Here is a tiny trained network, its code and every weight. The questions are about switching its units off for an input and a class, where a switched-off unit gives its printed mean instead of its output.

import numpy as np


def w(rows, s, z=0):
    codes = np.array(rows[::2]) - 128.0
    scale = np.full(codes.shape[1], s)
    scale[-1] = z or s
    return codes * scale


def f(y):
    return np.maximum(y, 0)


def log_softmax(a):
    a = a - a.max(-1, keepdims=True)
    return a - np.log(np.exp(a).sum(-1, keepdims=True))


def net(x, mask):
    res = np.array(x, float).reshape(1, 5) / 4 @ E
    y = f(res @ A[0][:, :-1].T + A[0][:, -1])
    res = res + np.where(mask, y, B[0][:, -1]) @ B[0][:, :-1]
    return log_softmax(res[-1] @ U[:, :-1].T + U[:, -1])


A, B = {}, {}
E = w([
[73,186,75,190,100,173,183,151,96,110,66],'x0',
[141,148,109,208,82,6,121,132,129,145,236],'x1',
[101,110,199,98,130,77,121,193,130,193,107],'x2',
[138,60,75,199,205,57,179,143,138,37,94],'x3',
[196,115,55,78,122,108,114,153,37,173,146],'x4',
],0.013)
A[0] = w([
[77,87,163,126,134,87,145,230,150,254,86,50],'N1',
[150,181,53,138,71,175,171,11,119,98,131,90],'N2',
[67,225,83,178,57,153,217,157,58,113,80,4],'N3',
[167,95,127,60,115,148,127,22,154,44,225,77],'N4',
[132,112,42,85,85,123,102,162,35,143,129,39],'N5',
[152,146,98,94,143,106,145,140,31,140,145,48],'N6',
[99,198,180,116,61,218,93,81,91,205,201,18],'N7',
[82,164,57,191,53,13,90,107,168,174,198,18],'N8',
[60,153,223,183,68,143,175,67,229,93,130,66],'N9',
],0.0081,0.004)
B[0] = w([
[96,161,185,190,50,166,201,146,124,131,161,198],'N1',
[96,153,135,141,95,162,211,199,114,211,165,218],'N2',
[58,82,201,59,142,59,119,33,106,163,222,247],'N3',
[121,58,180,114,40,158,177,143,150,136,185,192],'N4',
[254,237,111,128,172,136,44,77,162,116,105,201],'N5',
[210,224,133,150,132,107,132,150,192,85,162,181],'N6',
[172,32,118,200,245,112,139,111,71,64,88,237],'N7',
[4,112,64,60,134,135,106,211,115,156,15,251],'N8',
[230,203,42,126,123,124,51,111,187,138,135,219],'N9',
],0.0092,0.014)
U = w([
[168,213,94,146,111,122,54,109,176,124,137,2],'0',
[130,50,77,253,211,74,177,133,83,58,123,171],'1',
[108,85,193,23,97,60,94,93,129,164,201,232],'2',
[85,134,91,9,111,219,127,166,117,142,17,184],'3',
[134,150,139,206,36,170,202,188,109,162,171,38],'4',
],0.014,0.0034)

Each question gives the input, the list of numbers given to net, and the class t.
The units are the neurons (one row each of A and B). Each row of codes is followed by its name. A weight is (code - 128) times the scale printed after its matrix; where a second scale follows, it is the last column's (A, B and U).
mask holds one flag per neuron, in row order. A switched-off neuron (its flag False) gives its mean, the last column of its row in B, instead of its output. The means were averaged over made-up inputs and are rounded, as every weight is.
A unit's drop is (log p(t) with every unit on - log p(t) with that unit switched off) / (log p(t) with every unit on - log p(t) with every unit switched off).
The circuit of an input: a set's keep is (log p(t) with only the set's units on - log p(t) with every unit switched off) / (log p(t) with every unit on - log p(t) with every unit switched off). Starting from all 9 units, units are removed one at a time, each time the one whose removal leaves the highest keep (on an exact tie, the one counted first), for as long as the keep stays at least 0.8.
circuit, biggest first: the units of the circuit, biggest drop first
unit that matters most: the unit with the biggest drop
top k neurons: the k neurons with the biggest drops, biggest first
drop when u is switched off: that unit's drop, to one decimal
input [1,5,5,1,-6], class 0: top 2 neurons => N9, N2
input [-4,2,-6,-2,3], class 4: unit that matters most => N3
input [8,2,-8,-7,-1], class 2: top 3 neurons => N3, N2, N1
input [1,-6,7,-7,0], class 1: circuit, biggest first => N7, N8
input [8,8,3,6,-6], class 2: top 2 neurons => N3, N7
input [6,5,1,8,-8], class 0: top 2 neurons => N9, N7
input [-2,-6,8,6,-7], class 4: top 4 neurons => N1, N8, N7, N5
input [4,1,0,4,4], class 0: top 4 neurons => N7, N5, N6, N4
input [1,0,6,-3,-7], class 0: top 2 neurons => N9, N2
input [3,4,1,-1,-3], class 3: top 3 neurons => N8, N5, N6
input [5,0,-6,2,5], class 4: top 3 neurons => N2, N9, N7
input [-8,7,3,3,-8], class 0: top 2 neurons => N9, N3
input [8,1,1,-2,-6], class 2: top 2 neurons => N3, N5
input [4,-4,3,1,0], class 2: unit that matters most => N8
input [-7,-1,-2,-3,7], class 0: top 3 neurons => N3, N5, N6
input [-2,6,2,5,-1], class 3: circuit, biggest first => N8, N7
input [-3,5,-1,1,3], class 3: circuit, biggest first => N8, N3
input [-7,-3,8,-1,1], class 4: circuit, biggest first => N1, N3
input [-6,4,-7,5,-3], class 4: circuit, biggest first => N3, N4
input [-1,6,-4,-5,3], class 3: circuit, biggest first => N8
input [-4,-1,6,2,3], class 4: circuit, biggest first => N3, N1
input [0,5,-7,-6,6], class 4: drop when N6 is switched off => 0.9
input [-6,-2,3,3,-7], class 0: drop when N8 is switched off => 0.0
